Each point holds some of the marks na ne po gu te su da si fi, at most 3. A symbol removes its mark if there, or adds it if room remains.

Follow the symbols from each start, one at a time.
Answer with the point's row; about right is enough.
1.60 -3.72 1.31 -0.59 0.70 2.49 -0.08 2.45 0.36 -7.66 1.94 -5.70 0.71 -1.29 8.34 -4.33
si: -0.75 1.91 1.27 3.23 -5.41 -2.31 -6.94 -3.15 2.26 -3.61 3.68 -4.12 1.96 1.75 4.21 0.54
da: -0.68 2.41 -0.49 0.76 -3.26 -5.87 -5.85 -7.47 1.92 -1.23 6.19 1.41 -1.88 2.18 6.96 1.22
te: -0.48 3.44 4.63 3.55 -6.09 -6.86 -2.43 -5.86 0.72 -3.10 2.08 -0.83 -6.54 -1.93 4.07 2.03
si: 2.23 -4.65 0.68 2.10 -1.53 2.82 6.96 -3.91 2.16 -5.04 1.10 -0.25 -3.47 -6.16 4.81 5.96
po: -2.63 -5.61 -3.19 -0.22 -6.64 0.34 5.05 -5.42 -2.80 -4.57 1.18 1.65 -4.05 -1.61 -0.02 3.81
te: -2.28 -4.74 -9.81 -3.98 1.76 -0.75 0.44 -4.76 -1.33 -3.65 1.11 2.47 0.36 2.23 2.85 -0.77
te: -3.85 -4.05 -3.43 -3.35 -2.01 0.13 7.53 -6.91 -5.07 -5.70 2.61 0.95 -3.91 -1.86 -0.51 3.25
te: -0.40 -1.51 -8.69 -1.01 0.28 -1.49 4.73 -3.88 -4.37 -2.90 0.65 4.09 -2.19 0.95 4.00 -1.57
fi: -1.59 -0.53 -6.76 -0.02 -1.96 -3.50 2.82 -0.09 -1.97 -7.80 -0.45 5.83 -1.65 1.90 3.79 -1.33
fi: -0.71 -0.57 -9.37 -0.12 1.24 -1.26 4.71 -5.16 -1.05 -3.94 -0.20 2.47 1.01 0.80 4.02 -2.38
si: -2.12 2.59 -6.39 -0.39 -2.96 -6.03 -2.09 -8.47 3.02 -3.25 7.67 -0.50 -0.53 4.27 1.24 1.80
ne: -1.98 2.32 -4.37 -3.69 -2.12 -0.69 -6.37 -4.88 0.83 -2.18 3.39 2.86 -0.59 0.40 -1.39 2.19
ne: -3.50 4.64 -5.01 0.32 -2.94 -8.50 -4.01 -5.08 1.54 -1.86 5.78 0.39 -0.45 3.31 3.97 0.37
si: -3.43 -3.10 -9.17 -2.96 0.78 1.15 3.56 -4.09 -0.19 -7.60 2.36 3.94 -0.99 3.24 5.42 -1.25
gu: -2.35 -2.03 -8.19 1.26 7.67 3.52 4.10 -3.71 -0.91 0.73 4.94 -0.17 -2.13 7.25 2.48 -8.27
po: -0.38 -1.92 -0.02 -0.41 5.84 2.84 3.15 2.07 1.13 -5.78 1.81 -0.62 -5.84 1.08 4.44 -2.88
na: -5.62 1.84 1.48 -4.22 6.07 4.71 7.44 3.20 4.25 -0.39 3.39 0.13 -2.96 3.44 5.14 -3.47
ne: -2.48 6.68 5.38 -3.14 5.14 9.13 5.33 4.26 3.22 1.59 2.69 0.75 -2.20 0.74 1.36 -2.70
ne: -3.98 1.57 0.46 -3.28 3.98 0.89 7.15 3.23 6.15 0.55 3.49 2.83 -3.08 3.31 4.09 -3.21
ne: -1.92 2.82 2.46 -5.01 6.22 10.08 2.87 5.34 4.39 -0.89 1.26 0.41 -0.26 2.36 0.03 -2.76
ne: -3.10 0.78 1.49 -4.07 3.60 4.88 7.06 -2.22 3.53 2.99 2.71 0.58 -3.94 4.33 4.72 -4.60
ne: -2.62 2.78 4.24 -4.56 5.27 8.05 6.10 0.53 1.74 1.19 1.64 1.21 -2.89 2.55 4.34 -3.81
si: -2.41 7.52 8.08 -2.37 0.49 1.95 -3.03 -2.39 6.40 8.89 3.18 -0.92 -3.02 6.16 -0.57 -0.16
si: -1.59 2.81 1.38 -4.01 6.09 10.39 4.57 5.73 4.82 2.78 1.97 0.38 -4.91 1.82 -1.11 -0.41
te: 0.62 1.32 8.68 -3.60 2.42 6.81 6.60 0.56 2.10 5.67 2.37 -0.85 -4.26 -1.44 -4.36 3.07
gu: 0.23 -0.78 4.11 -5.85 -5.22 4.99 10.04 4.61 4.63 0.52 0.42 2.75 -0.36 -3.87 -0.18 8.63
po: -6.09 -1.04 -2.14 -3.29 -6.40 4.05 7.29 -3.85 -0.82 0.46 -0.46 3.56 -1.92 -3.18 -3.96 4.29
te: -3.77 -0.68 -4.26 -2.02 -2.58 4.87 3.77 -2.24 2.31 -1.54 -0.86 5.35 3.75 2.10 1.10 2.51
ne: -5.29 -2.52 -3.44 -1.14 -4.56 0.11 4.34 -1.69 3.77 0.71 1.44 6.56 -0.27 3.24 5.69 2.28
ne: -3.43 2.54 -4.21 -3.90 -4.76 6.63 2.97 1.55 1.38 1.21 -0.55 5.98 2.48 5.37 -0.70 1.32
na: -0.15 -0.42 -9.94 -3.08 0.31 5.35 0.17 -2.17 -3.67 -3.38 1.30 6.39 4.35 -0.14 1.26 -0.41
si: 1.21 6.32 -6.73 1.46 -4.28 -2.11 -7.70 -4.85 -1.64 1.58 2.74 5.87 1.50 2.19 -1.67 0.79
ne: -5.65 2.32 -5.35 -2.31 -0.31 -4.70 -3.45 -9.74 2.29 -0.82 6.75 5.52 -1.20 4.34 -0.93 -1.15
ne: -2.55 7.38 -6.84 -2.31 -2.80 -0.41 -6.38 -8.64 1.21 1.52 4.06 0.68 -1.43 3.25 -3.24 1.61
ne: -1.04 1.05 -8.01 -1.83 -4.48 -5.38 -2.99 -9.00 0.74 -2.83 5.02 1.46 -0.27 3.43 3.08 -1.83
ne: -0.30 3.75 -7.01 -0.42 -1.98 -3.51 -5.18 -8.05 1.88 -0.25 1.80 3.59 -1.40 2.40 -1.81 0.14
na: -7.61 6.37 -3.49 -3.67 -6.21 0.09 -3.33 -4.75 0.30 1.30 4.68 3.76 0.42 6.31 0.40 3.85
si: -5.73 3.08 -7.63 -3.04 -3.74 6.52 3.25 -1.62 0.68 0.40 -0.03 8.69 3.85 1.03 0.91 -0.19
da: -4.25 -3.11 -5.43 -2.23 -7.98 4.25 -0.78 1.46 5.47 0.75 -2.17 0.02 2.10 2.58 -1.71 -1.65
na: 0.45 -4.20 -9.76 -3.14 -4.67 5.54 -4.50 -0.36 -4.75 -4.76 4.60 1.17 1.73 1.02 -0.61 -0.76
na: -4.18 -3.33 -7.00 -1.83 -7.72 5.48 -1.05 -0.14 6.25 0.42 -0.79 1.44 2.27 3.69 -1.09 -1.87
po: 2.48 -2.12 -2.59 -0.04 -3.13 6.09 -0.77 3.67 8.11 -3.79 -2.52 -3.62 6.83 -0.12 4.15 -0.72
na: 3.26 -1.41 -2.75 1.64 -3.68 8.36 -3.95 2.41 1.47 -4.77 -3.45 -2.18 6.12 -4.67 3.92 -1.80
po: 2.65 -4.10 -6.72 -1.43 -5.53 9.22 -1.69 -5.02 -1.39 -4.65 0.92 -1.35 0.75 -2.95 1.54 -2.75
te: -1.73 -5.31 -5.38 0.01 -6.56 8.15 -0.61 -8.97 -5.01 -2.93 -0.20 -0.31 0.73 0.52 -2.39 2.70
po: 4.12 -3.11 0.97 2.33 -5.17 4.72 -0.02 -0.05 1.16 -0.69 -0.44 -2.89 -1.24 -8.45 -2.08 2.02
te: 3.73 -5.12 -3.71 -0.96 -3.53 9.83 -4.69 1.53 1.30 -7.60 1.60 -3.14 6.70 -6.72 4.30 -1.09
po: 0.24 -4.78 -9.89 0.19 -3.65 7.99 -3.39 -2.31 -2.58 -2.75 -0.13 0.25 3.71 2.05 -0.04 0.98
da: 1.73 0.16 -8.76 -1.49 -2.43 4.03 1.39 -5.45 -4.78 -4.08 -0.90 5.76 4.70 0.40 0.45 -2.17
ne: -3.23 -0.65 -9.19 -0.80 2.24 -0.43 4.32 -6.66 -1.08 -6.76 2.03 3.69 1.38 -0.68 3.64 -5.42
da: -1.25 -8.64 -3.88 1.04 -1.71 3.80 3.19 0.49 -5.13 -3.66 -0.14 -1.89 2.22 2.24 3.83 -3.28
po: 0.99 -4.66 -2.66 -2.47 0.92 4.16 0.79 1.58 2.20 -7.58 0.78 -6.38 -0.89 -2.03 8.67 -3.98
te: 1.84 -4.91 3.46 0.55 -4.04 1.79 4.36 -2.67 -1.70 -5.48 1.80 -4.59 -3.33 -5.43 5.01 2.27
ne: 6.43 -4.48 0.59 1.57 -6.27 8.84 0.12 -5.27 -0.55 -5.33 1.33 -1.61 3.39 -7.55 -0.53 1.90
na: 1.42 -4.08 2.57 -4.33 -4.29 8.92 3.28 4.97 5.24 0.96 0.65 -1.62 1.68 -6.29 -0.73 5.06
na: 5.42 -4.55 5.31 1.00 -4.92 7.08 -2.19 -1.55 0.28 -5.36 0.27 -2.70 1.07 -9.61 -1.32 3.35
da: 5.11 0.73 1.94 -1.21 -0.19 4.29 5.73 -3.31 -2.89 -1.80 -1.25 2.25 -1.07 -6.69 1.40 6.52
na: 1.24 1.89 5.99 0.12 -4.34 6.80 10.31 -0.62 4.86 0.93 1.26 3.86 1.74 -3.86 -0.96 5.69
na: 1.22 2.49 0.77 -0.80 -4.38 8.02 3.74 -0.46 1.05 -3.31 4.58 4.53 -1.56 -9.22 0.75 4.87
si: 6.05 7.65 4.96 2.91 -3.79 -3.55 -2.83 -7.51 -1.16 0.26 1.72 1.51 -2.52 -3.81 -0.99 4.48
su: -0.91 3.25 5.99 -1.86 0.28 -7.42 -6.90 -2.97 -0.39 5.36 -3.09 -2.72 0.57 -6.72 0.38 3.77
su: 4.52 4.13 3.86 2.68 -3.73 -2.80 -1.99 -3.97 -0.47 -2.12 2.76 1.93 -0.29 -5.67 -0.55 6.57
fi: 5.98 3.86 2.19 3.45 -4.31 -6.55 -1.00 -0.68 -4.35 -3.21 3.19 -1.24 -1.51 1.87 -5.34 6.72
si: 6.43 -2.38 -0.90 4.02 -0.49 -1.48 8.32 3.32 0.26 -2.73 -0.29 -1.14 -1.04 -5.21 -4.66 4.42
fi: 2.49 -0.93 1.56 -0.36 -0.05 5.01 4.84 -4.14 -0.60 -6.53 0.52 0.73 -1.27 -5.10 1.16 6.30
na: -1.36 2.36 2.70 -5.60 -6.43 4.62 8.74 1.79 2.51 -0.69 1.71 1.59 1.75 -2.60 -1.19 5.85
gu: 0.70 2.97 2.94 -3.89 -1.41 8.54 8.07 -0.10 2.46 2.73 1.47 -0.04 -5.78 -1.59 -1.21 -0.61
gu: -2.62 -0.34 2.02 -2.12 -5.40 5.32 8.80 3.43 2.05 -1.05 -1.45 2.60 -1.19 -5.16 -0.02 6.28
ne: -2.44 -0.78 4.81 -1.57 -5.62 -1.37 10.94 0.35 4.27 -0.14 0.11 2.85 -2.82 -6.35 4.48 2.23
te: -6.47 -0.69 1.40 -1.81 -3.34 -1.07 5.46 4.12 6.08 -1.84 0.70 3.49 -0.80 -0.27 9.18 2.77
gu: -4.66 0.68 1.76 -3.52 5.56 2.04 5.83 3.59 3.10 -1.72 2.26 1.97 -1.48 2.71 5.61 -2.22
ne: 0.61 3.42 -0.79 -5.83 7.29 9.44 3.82 3.37 6.36 2.12 2.14 6.52 -0.85 2.53 0.03 -0.72
fi: 1.12 5.99 0.44 -0.15 1.96 1.81 3.96 7.22 1.86 1.72 -0.93 -2.12 -4.62 7.92 -5.92 -1.02
fi: -0.59 7.82 5.25 -3.62 4.38 8.97 5.73 4.63 7.13 3.01 1.19 1.54 -3.74 2.51 -1.79 -2.67
ne: -2.77 0.77 4.57 -1.17 5.18 2.99 8.43 4.84 0.94 -0.60 4.89 -1.98 -4.76 4.35 6.62 -4.40
na: -1.51 1.10 -2.00 0.37 5.06 2.99 3.83 -1.55 0.35 0.30 4.96 -1.64 -4.58 2.91 4.63 -0.39
ne: 4.69 4.21 1.61 -1.13 10.69 7.65 0.74 1.26 2.01 -2.07 6.03 2.40 -1.69 1.93 -0.34 -3.53
te: 3.57 -0.34 7.28 -0.98 3.25 6.95 4.83 -1.47 -0.85 0.89 -0.63 -0.64 -5.82 -4.14 -3.88 -0.74
fi: 5.38 1.46 0.59 0.78 2.83 0.91 8.10 2.63 -2.35 -1.16 1.92 -1.49 -1.99 -2.37 -3.67 0.78
fi: 6.49 2.26 3.63 -1.77 4.23 7.62 5.96 -4.89 -1.98 -1.14 4.16 0.67 -6.62 -4.60 -3.30 2.64
te: 2.83 1.74 0.26 -0.76 8.40 7.96 2.51 0.31 -1.73 0.43 3.06 0.07 -1.63 0.22 1.23 -0.30
ne: -0.17 -0.48 0.04 -1.82 7.35 3.20 4.72 -1.76 0.41 -2.66 3.34 -1.71 -8.53 2.71 4.13 -3.47
ne: 7.24 5.47 -5.31 0.24 6.49 8.32 1.65 -1.42 2.82 -0.70 1.11 0.72 -4.37 1.50 -0.02 0.30
da: 4.64 -1.43 0.69 0.59 5.58 11.05 -1.72 0.74 1.91 -0.30 1.82 -5.37 -1.39 -3.01 -0.25 -3.84
fi: 6.23 1.58 -0.10 2.59 5.11 6.52 -1.94 5.18 0.15 0.14 4.06 -4.18 -2.58 4.20 -2.78 -5.74
fi: 3.29 -1.75 1.58 0.71 5.14 7.54 -2.75 2.63 2.93 -1.57 -1.16 -4.04 -0.53 -2.84 0.29 -5.45
fi: 6.54 1.30 0.26 1.72 2.56 7.44 0.62 6.56 -1.50 -3.19 4.26 -7.22 0.64 2.69 -2.58 -3.68
gu: 7.73 1.62 -2.05 2.53 -1.76 4.11 0.11 7.06 -1.12 -5.81 1.78 -4.44 4.88 0.71 -0.50 0.11
gu: 6.02 0.63 -2.10 -1.81 4.03 4.03 -0.70 5.53 -3.30 -5.27 2.04 -6.44 -1.33 2.39 -3.62 -5.15
gu: 5.86 -1.41 -4.01 5.23 -1.43 2.79 -1.70 6.77 -0.53 -7.32 -2.05 -5.80 3.69 1.26 0.20 -3.22
te: 7.14 -2.31 3.19 5.78 -6.46 0.91 6.23 1.51 -1.56 -4.91 -0.39 -2.88 1.71 -2.20 -1.20 1.23
da: 6.04 2.40 0.51 5.74 -4.12 0.81 7.80 5.30 -4.72 -5.61 -1.35 -2.17 -2.17 -3.68 -4.22 4.42
fi: 5.70 -1.21 1.24 -0.02 -2.47 2.29 6.00 -2.31 -1.88 -5.33 3.60 1.29 -1.54 -3.64 -1.97 7.35
ne: 2.12 -2.54 3.11 -1.63 -1.90 -1.54 9.84 -2.19 1.72 -6.63 1.30 -1.66 -1.66 -7.25 4.84 5.24
po: 0.13 -4.61 -2.91 -1.37 -6.31 2.32 8.49 -5.78 -4.57 -4.40 0.39 4.22 -3.09 -0.29 3.26 3.58
te: -7.66 -1.14 -10.51 -1.32 -4.03 0.51 5.51 -2.59 -0.72 -3.40 1.00 6.22 1.32 0.45 4.32 0.09
si: -3.14 0.49 -6.28 -2.97 -2.79 -6.26 -0.36 -6.30 -1.67 -0.54 4.05 1.32 -2.97 2.96 6.52 1.18
po: -1.80 6.83 -1.71 1.51 -3.03 -6.03 -3.30 -3.42 4.91 -3.55 5.11 -1.21 0.51 2.52 8.42 0.71
fi: 2.20 4.38 0.70 4.20 -1.11 -8.16 -1.24 3.23 1.33 -3.32 3.55 1.05 -3.09 8.27 1.86 1.17
si: 3.82 0.66 -4.86 3.66 1.77 -3.04 6.78 5.63 -2.00 -9.40 1.25 -2.11 0.18 3.74 3.82 -3.06
ne: 6.30 4.32 -6.29 1.64 -0.59 -3.37 2.13 6.60 1.36 -6.27 -0.23 4.10 2.73 0.46 -0.62 5.16
da: 5.99 -0.12 -1.42 1.61 -2.06 4.91 -2.31 9.45 -1.68 -4.61 0.16 -4.54 3.28 -0.72 -2.31 -3.64
da: 6.48 0.99 -4.57 2.50 -0.57 0.09 6.72 9.22 2.16 -6.76 0.38 4.81 0.15 -0.89 -1.75 2.43
po: -1.57 0.59 -10.07 0.19 -1.69 2.06 4.70 0.03 -2.70 -2.88 0.06 3.92 0.58 4.21 -3.36 -0.96
na: -3.82 2.36 -4.27 1.27 -6.14 -2.10 8.30 5.26 -2.01 -0.34 -0.02 2.30 2.93 5.38 -0.99 0.13
po: 0.24 5.55 -2.18 0.90 -3.22 1.73 5.39 11.71 1.48 -1.50 0.80 3.01 5.22 2.49 -1.57 0.84
si: -0.29 6.38 5.87 1.07 -6.57 -3.28 -2.07 2.96 2.07 -0.05 3.14 -2.91 0.42 5.67 -2.98 3.39
fi: -2.29 10.43 2.75 -3.77 -6.93 -2.96 -4.43 -0.83 5.14 3.54 3.89 2.74 1.75 -1.04 1.92 3.13
na: 0.85 9.68 3.27 -3.35 0.57 0.13 -9.63 -2.69 4.66 -2.31 6.21 1.37 3.65 0.43 1.29 5.51
su: -2.91 3.22 3.80 0.94 2.49 -6.56 -7.05 -1.29 -3.62 3.10 -0.52 0.72 1.72 -3.57 2.44 5.05
da: -0.82 -1.83 2.46 1.89 0.52 -4.52 -12.37 -2.18 -2.02 1.81 -5.94 -0.79 3.06 -1.75 0.45 0.05
da: -2.22 3.45 5.13 1.73 5.09 -6.00 -10.31 -0.69 1.09 4.31 -3.09 -0.67 0.51 -4.22 1.10 1.48
ne: -1.11 0.34 5.52 1.81 -2.34 -8.82 -7.00 -3.35 1.32 4.31 -0.22 -0.60 0.01 0.30 4.90 -0.20
su: -0.79 3.00 2.97 0.73 -0.38 -7.37 -5.78 -7.36 2.85 -4.36 1.44 -0.76 -0.94 -0.47 6.51 0.36
po: -2.66 1.39 -5.33 2.18 -3.21 -5.86 -5.68 -6.88 -1.19 -1.17 5.88 2.81 -2.44 3.51 0.91 -1.18
si: -5.92 -6.37 -10.92 -1.79 1.97 -0.36 2.20 -2.80 -3.15 -2.99 1.10 3.25 -0.39 1.52 5.84 0.10
gu: -3.81 -1.85 -5.21 -1.25 3.01 5.08 2.59 -7.12 0.10 -1.80 3.71 -0.15 -4.78 4.46 3.58 -4.74
ne: 0.25 3.24 -5.39 -1.40 5.48 6.39 1.94 -4.84 0.02 3.70 0.99 1.63 -5.86 3.85 -5.23 -4.14
po: 4.52 2.92 -1.77 0.40 10.42 7.17 -0.68 2.30 2.08 -0.28 3.27 2.56 -2.52 1.81 1.97 -2.28
ne: 1.66 -1.38 -2.53 0.57 8.18 2.41 2.73 -2.06 3.25 -2.83 4.20 -0.66 -4.60 1.23 5.19 -4.91
fi: 3.33 -0.02 -1.75 0.90 5.94 3.36 5.78 4.23 -3.27 -2.53 3.40 -3.29 -3.52 4.27 1.78 -5.19
ne: 4.63 3.97 -2.32 2.61 4.61 4.10 5.96 6.68 -0.61 1.89 1.81 -0.56 -2.76 4.66 -1.62 -1.17
fi: 4.98 3.14 -0.18 -0.29 8.96 10.57 1.33 1.87 2.61 -2.00 0.46 0.14 -4.12 1.60 -0.62 -2.65
te: 1.89 2.06 2.34 0.83 5.79 6.79 6.58 -3.68 -2.49 -0.26 2.20 1.11 -5.56 -3.79 -1.56 1.91
na: 3.98 2.53 3.18 -1.64 1.84 7.48 4.86 0.70 1.12 3.12 2.05 0.98 -4.95 -2.21 -4.71 1.91
gu: -2.28 3.16 4.34 -0.77 -4.76 6.01 4.41 0.01 1.86 -1.94 -0.10 4.86 1.17 -6.85 -0.34 8.82
ne: -1.68 -4.64 4.82 -1.77 -4.68 3.15 9.18 0.55 2.88 -5.64 -0.29 1.70 -5.21 -2.48 4.22 3.52
ne: -0.99 2.12 3.26 -2.82 -5.99 4.74 8.15 4.16 1.16 1.15 -0.41 3.31 -4.13 -6.66 -1.32 5.17
po: -0.68 -1.36 0.24 -4.64 -5.19 5.81 5.73 -2.71 -0.47 1.33 0.49 7.17 0.75 -2.64 -3.33 7.25
te: -4.59 -0.10 -8.62 -3.13 -6.00 5.35 1.18 0.55 1.69 4.67 2.62 6.15 4.05 4.67 0.87 -0.91
fi: -2.35 3.79 -6.48 -0.79 -5.47 0.12 6.32 3.42 -1.44 -0.03 1.00 6.84 3.99 5.95 -6.76 0.31
na: 1.02 -0.75 -11.77 1.77 -3.67 -1.18 1.19 2.87 -6.89 -3.73 -0.04 2.93 4.06 5.86 -6.48 1.26
fi: -3.22 1.27 -10.52 -2.10 -1.04 3.43 -0.92 -6.06 -2.43 -3.17 0.01 10.54 3.25 -2.26 -3.10 1.27
fi: 0.33 1.12 -6.10 1.86 -2.22 1.96 2.91 0.90 -5.62 -2.23 2.00 3.73 5.38 2.19 -4.17 -3.25
da: 2.99 -2.50 -9.55 3.16 -4.26 6.57 -1.33 3.32 -4.39 -2.95 -0.25 -1.80 5.72 3.45 -2.30 -1.24
fi: 0.87 -3.23 -8.33 -2.02 -7.30 6.73 -2.84 0.31 -1.17 -1.70 -1.06 1.85 3.42 3.26 2.86 -6.76
fi: 0.97 -4.58 -9.41 5.00 -2.10 0.58 1.23 2.71 -2.35 -4.63 0.42 -0.04 3.70 3.47 -3.05 -1.59
po: 6.77 3.18 -2.83 3.99 -2.68 1.19 -1.12 9.01 0.29 -4.51 -2.02 -2.84 2.25 0.69 -1.94 -2.82
te: 6.89 -2.35 0.03 4.48 -7.12 1.24 2.41 0.30 -7.38 -7.20 1.11 -5.08 -1.01 -7.20 -2.80 1.72
te: 6.85 -1.20 -2.37 7.36 -3.77 3.16 0.14 7.08 -1.90 -6.83 -1.56 -2.85 2.20 -3.11 2.35 -2.03
da: 4.23 1.33 -3.34 0.88 2.83 -0.30 2.56 6.57 1.12 -5.79 -0.31 1.84 4.02 0.15 0.61 0.16
su: -1.30 -2.63 -0.25 6.19 5.50 -6.31 1.02 8.10 -3.26 1.09 -6.80 1.94 5.11 1.18 -1.80 -1.88
gu: 4.31 -0.76 2.36 1.46 10.92 -1.98 1.92 7.61 -1.59 2.75 -6.12 0.83 -2.37 2.04 -2.94 -3.13
su: 7.80 6.36 -1.56 -0.85 8.81 4.15 1.19 5.56 -1.40 -3.83 5.02 0.57 -1.78 3.12 -1.03 -2.54
te: 7.19 3.40 2.99 1.39 2.72 1.34 6.90 4.42 -1.25 -1.04 -1.47 -2.55 -6.78 -2.07 -4.07 -2.25
fi: 7.31 -0.88 6.60 -2.16 0.92 6.66 6.15 -3.23 -0.62 -0.81 -0.79 0.56 -5.76 -3.87 -5.84 2.12
gu: 6.72 1.08 0.87 -2.13 -3.33 1.63 3.28 1.24 0.09 -2.59 -1.69 7.63 -0.12 -9.76 -0.57 6.95
fi: 7.34 -0.50 -3.35 2.98 -4.08 -1.24 9.42 3.57 -4.22 -4.10 -0.89 2.39 -3.03 -4.40 -3.11 3.81
gu: 5.51 2.85 2.10 2.84 3.01 3.33 6.93 1.73 -0.70 -3.39 3.14 -1.26 -7.54 -3.67 -6.97 0.17
fi: 6.71 -0.46 5.36 -3.95 3.97 8.05 4.80 -4.95 -1.83 0.93 1.44 -1.77 -5.40 -2.54 -1.44 0.48
te: 2.58 2.46 0.01 -2.27 8.21 6.79 0.76 0.18 -0.08 0.53 -0.71 1.66 -3.82 -1.22 0.25 -2.84
na: 3.16 5.53 3.59 -7.30 4.68 9.76 4.60 3.26 6.21 4.59 0.72 0.30 -3.13 4.92 -1.98 -1.78
ne: -1.48 1.25 1.14 -1.92 6.46 4.31 6.54 1.77 -0.24 -0.71 2.96 0.03 -5.82 4.12 5.39 -0.57
gu: -6.14 3.66 1.35 -0.58 -2.90 1.36 5.78 5.17 4.49 -2.64 0.84 5.12 0.64 -1.16 10.05 -0.96
po: -5.79 -1.23 -7.73 -1.37 -6.86 1.47 5.93 -3.98 -0.59 -3.17 -1.89 3.86 0.75 4.23 3.59 -1.09
ne: -5.74 1.49 -4.95 -3.94 -3.13 5.80 3.97 1.52 1.98 -0.54 -1.06 8.51 4.17 -1.09 -1.66 2.50
fi: -1.95 0.53 -6.49 1.75 -3.74 -1.69 3.58 3.67 -2.87 1.50 -0.98 2.78 1.49 5.49 -4.10 -3.15
po: -0.77 6.09 0.62 1.32 -0.12 -0.07 5.85 10.14 1.01 -3.76 -1.87 3.69 4.86 1.25 -0.72 0.92
su: -5.65 -2.85 4.50 -0.73 5.24 -1.70 2.13 9.40 -1.32 3.69 -9.30 -2.74 6.40 0.90 -4.89 -1.66
fi: -3.89 -0.85 2.91 -2.76 6.19 -2.19 2.09 5.94 0.97 3.74 -8.16 1.44 2.75 2.40 2.63 2.02
po: -6.11 -2.65 -3.15 -3.28 -1.52 -1.03 2.35 -1.78 -0.84 7.36 -9.07 5.03 4.44 0.54 -2.57 2.36
